Below are the code and all the weights of a small trained network. Each question names an input and a target symbol and asks about switching units off, where a switched-off unit gives its printed mean instead of its output.

import numpy as np


def w(rows, s, z=0):
    codes = np.array(rows[::2]) - 128.0
    scale = np.full(codes.shape[1], s)
    scale[-1] = z or s
    return codes * scale


def norm(h):
    return h / np.sqrt((h * h).mean(-1, keepdims=True) + 1e-5)


def f(y):
    return np.maximum(y, 0)


def softmax(a):
    e = np.exp(a - a.max(-1, keepdims=True))
    return e / e.sum(-1, keepdims=True)


def log_softmax(a):
    a = a - a.max(-1, keepdims=True)
    return a - np.log(np.exp(a).sum(-1, keepdims=True))


def net(x, mask):
    ids = ['αβγεημξπσφψω'.index(c) for c in x.split()]
    T = len(ids)
    res = E[ids] + P[:T]
    u = 0
    for l in range(3):
        r = norm(res)
        for j in range(2):
            rows = slice(4 * j, 4 * j + 4)
            q, k, v = (r @ M[l][rows].T for M in (Q, K, V))
            z = softmax(np.where(np.tri(T) > 0, q @ k.T / 4**0.5, -1e9)) @ v
            o = O[l][rows]
            res = res + np.where(mask[u + j], z, o[:, -1]) @ o[:, :-1]
        u += 2
        y = f(norm(res) @ A[l][:, :-1].T + A[l][:, -1])
        res = res + np.where(mask[u : u + 4], y, B[l][:, -1]) @ B[l][:, :-1]
        u += 4
    return log_softmax(norm(res)[-1] @ U[:, :-1].T + U[:, -1])


Q, K, V, O, A, B = {}, {}, {}, {}, {}, {}
E = w([
[253,93,81],'α',
[124,192,78],'β',
[110,145,120],'γ',
[109,158,119],'ε',
[197,101,120],'η',
[179,112,167],'μ',
[81,76,174],'ξ',
[81,76,174],'π',
[103,64,245],'σ',
[123,184,130],'φ',
[113,132,181],'ψ',
[108,150,118],'ω',
],0.024)
P = w([
[225,3,144],'0',
[200,132,121],'1',
[196,142,117],'2',
[184,153,115],'3',
[173,167,111],'4',
[171,189,113],'5',
[164,195,109],'6',
[157,195,110],'7',
[152,209,112],'8',
[152,215,110],'9',
[146,216,112],'10',
[150,238,117],'11',
[140,229,112],'12',
[139,233,111],'13',
],0.0039)
Q[0] = w([
[150,133,159],'0.h0',
[72,141,115],'0.h0',
[109,254,114],'0.h0',
[89,52,221],'0.h0',
[156,197,181],'0.h1',
[113,146,47],'0.h1',
[46,142,74],'0.h1',
[69,202,122],'0.h1',
],0.012)
K[0] = w([
[89,146,169],'0.h0',
[72,163,62],'0.h0',
[41,50,25],'0.h0',
[185,135,225],'0.h0',
[153,220,157],'0.h1',
[131,111,11],'0.h1',
[21,118,93],'0.h1',
[13,129,138],'0.h1',
],0.011)
V[0] = w([
[229,252,255],'0.h0',
[29,123,182],'0.h0',
[43,102,158],'0.h0',
[137,188,187],'0.h0',
[63,178,170],'0.h1',
[42,100,101],'0.h1',
[64,94,123],'0.h1',
[40,168,216],'0.h1',
],0.0058)
O[0] = w([
[131,160,183,252],'0.h0',
[146,104,142,104],'0.h0',
[158,133,168,93],'0.h0',
[129,173,164,174],'0.h0',
[128,146,88,133],'0.h1',
[122,254,121,50],'0.h1',
[11,192,116,64],'0.h1',
[105,127,90,122],'0.h1',
],0.0073,0.0022)
A[0] = w([
[152,197,89,87],'0.n0',
[158,60,154,106],'0.n1',
[236,144,2,199],'0.n2',
[188,175,158,2],'0.n3',
],0.0099,0.004)
B[0] = w([
[37,23,185,186],'0.n0',
[223,107,153,180],'0.n1',
[2,127,11,255],'0.n2',
[95,87,143,138],'0.n3',
],0.0078,0.0069)
Q[1] = w([
[109,89,80],'1.h0',
[149,163,90],'1.h0',
[98,7,143],'1.h0',
[124,73,145],'1.h0',
[86,31,151],'1.h1',
[98,73,108],'1.h1',
[162,202,95],'1.h1',
[120,172,113],'1.h1',
],0.015)
K[1] = w([
[189,130,24],'1.h0',
[193,212,132],'1.h0',
[48,11,107],'1.h0',
[80,66,72],'1.h0',
[132,71,43],'1.h1',
[86,130,65],'1.h1',
[97,181,186],'1.h1',
[39,119,254],'1.h1',
],0.0094)
V[1] = w([
[110,132,137],'1.h0',
[145,123,121],'1.h0',
[156,114,148],'1.h0',
[184,189,132],'1.h0',
[129,252,183],'1.h1',
[189,139,151],'1.h1',
[130,131,126],'1.h1',
[163,117,94],'1.h1',
],0.013)
O[1] = w([
[104,181,82,135],'1.h0',
[173,53,106,122],'1.h0',
[54,119,77,112],'1.h0',
[85,3,86,42],'1.h0',
[55,33,60,2],'1.h1',
[103,84,76,77],'1.h1',
[120,132,117,126],'1.h1',
[88,233,130,140],'1.h1',
],0.0053,0.0071)
A[1] = w([
[155,27,96,87],'1.n0',
[152,237,94,127],'1.n1',
[52,98,255,2],'1.n2',
[233,106,198,78],'1.n3',
],0.0093,0.0029)
B[1] = w([
[80,36,21,161],'1.n0',
[67,32,78,224],'1.n1',
[84,254,140,219],'1.n2',
[134,76,205,254],'1.n3',
],0.01,0.0047)
Q[2] = w([
[47,152,155],'2.h0',
[103,99,67],'2.h0',
[127,120,178],'2.h0',
[189,82,54],'2.h0',
[249,166,239],'2.h1',
[94,193,47],'2.h1',
[229,119,119],'2.h1',
[26,47,121],'2.h1',
],0.018)
K[2] = w([
[40,188,136],'2.h0',
[144,53,112],'2.h0',
[146,184,145],'2.h0',
[171,41,70],'2.h0',
[191,200,129],'2.h1',
[66,144,132],'2.h1',
[151,173,64],'2.h1',
[99,7,156],'2.h1',
],0.017)
V[2] = w([
[121,58,152],'2.h0',
[77,53,226],'2.h0',
[71,172,141],'2.h0',
[210,145,77],'2.h0',
[127,156,238],'2.h1',
[162,39,157],'2.h1',
[180,232,143],'2.h1',
[210,254,91],'2.h1',
],0.0086)
O[2] = w([
[127,199,134,98],'2.h0',
[127,178,235,194],'2.h0',
[171,27,216,244],'2.h0',
[74,206,63,4],'2.h0',
[112,221,112,216],'2.h1',
[102,189,233,89],'2.h1',
[58,120,77,97],'2.h1',
[51,3,9,27],'2.h1',
],0.0063,0.0029)
A[2] = w([
[247,171,146,63],'2.n0',
[212,183,143,253],'2.n1',
[160,135,32,7],'2.n2',
[151,154,30,35],'2.n3',
],0.016,0.0064)
B[2] = w([
[22,117,89,183],'2.n0',
[180,84,42,254],'2.n1',
[150,160,207,161],'2.n2',
[148,255,179,164],'2.n3',
],0.015,0.0089)
U = w([
[103,100,132,150],'α',
[112,104,121,152],'β',
[59,218,69,157],'γ',
[105,101,126,145],'ε',
[112,112,131,141],'η',
[195,162,250,3],'μ',
[112,113,124,134],'ξ',
[113,113,125,140],'π',
[106,206,163,67],'σ',
[220,37,132,116],'φ',
[215,183,72,179],'ψ',
[107,82,19,234],'ω',
],0.015,0.0042)

Each question gives the input, a string of symbols that net reads in full, and the target symbol t.
The units are the heads (4 rows each of Q, K, V and O) and the neurons (one row each of A and B). Each row of codes is followed by its name. A weight is (code - 128) times the scale printed after its matrix; where a second scale follows, it is the last column's (O, A, B and U).
mask holds one flag per unit, layer by layer, with each layer's heads first. A switched-off unit (its flag False) gives its mean, the last column of its rows in O or B, instead of its output. The means were averaged over made-up inputs and are rounded, as every weight is.
A unit's drop is (log p(t) with every unit on - log p(t) with that unit switched off) / (log p(t) with every unit on - log p(t) with every unit switched off).
The circuit of an input: a set's keep is (log p(t) with only the set's units on - log p(t) with every unit switched off) / (log p(t) with every unit on - log p(t) with every unit switched off). Starting from the 12 units with the biggest drops (on a tie, the unit counted first), units are removed one at a time, each time the one whose removal leaves the highest keep (on an exact tie, the one counted first), for as long as the keep stays at least 0.8.
units of the circuit, in order: the units of the circuit, biggest drop first
k most important neurons: the k neurons with the biggest drops, biggest first
k most important neurons of layer l: the k neurons of layer l with the biggest drops, biggest first
which heads matter: for each layer, one digit per head in row order, 1 if its drop is at least 0.15 and else 0, layers parted by /
input σ η ε η η α η ψ ε, target σ: units of the circuit, in order => [2.h1]
input φ ψ α σ γ α ξ γ, target φ: which heads matter => 10 / 01 / 11
input η ψ μ η ε α ε η φ σ ω ξ, target μ: 2 most important neurons of layer 0 => [0.n2, 0.n0]
input ω α ε ω η α ω ψ γ π β φ, target ω: units of the circuit, in order => [0.h0, 1.n1]
input μ ψ ε π η ε α η φ, target μ: 3 most important neurons => [0.n0, 2.n0, 1.n0]
input μ α φ ψ ξ α α π, target μ: 2 most important neurons => [0.n2, 2.n0]
input φ η γ, target φ: 2 most important neurons => [0.n2, 0.n0]
input σ σ β ε μ ψ ω, target σ: units of the circuit, in order => [0.n0, 2.n1]
input β φ μ ε β ψ β ψ ε ψ ξ ψ, target γ: 2 most important neurons => [1.n2, 0.n2]
input π α ψ ψ ε γ σ β η ψ, target γ: which heads matter => 01 / 11 / 01
input ε μ ω ε μ α γ β μ φ η ψ ψ η, target ω: which heads matter => 01 / 00 / 10
input γ ξ π π η μ α ξ α φ σ π, target γ: 2 most important neurons => [1.n2, 1.n3]
input ω π η ω γ, target ω: 4 most important neurons => [0.n0, 1.n3, 1.n1, 1.n2]
input ξ μ α μ η, target ω: which heads matter => 01 / 00 / 11
input β ε ψ ω α β ε π φ ξ β π, target σ: units of the circuit, in order => [1.n2]
input ω φ μ φ ω α η ξ η μ ξ ω, target ω: which heads matter => 11 / 00 / 11
input σ α ω α ω, target σ: 2 most important neurons of layer 1 => [1.n3, 1.n1]
input σ γ ψ σ β π γ, target σ: 2 most important neurons of layer 1 => [1.n1, 1.n3]
input ψ ψ φ η σ π ω, target ψ: 3 most important neurons of layer 1 => [1.n0, 1.n3, 1.n1]
input ω ε η α π π ξ ψ μ σ ω, target ω: units of the circuit, in order => [0.h0]
input ψ ε ε, target ψ: which heads matter => 01 / 11 / 11
input μ β β η ξ ε σ ε σ μ ω ω, target μ: which heads matter => 00 / 11 / 11
input ω φ α α μ ε, target ω: which heads matter => 11 / 00 / 11
input φ ω γ η μ μ σ μ σ ξ α ε μ φ, target φ: 2 most important neurons of layer 1 => [1.n3, 1.n0]
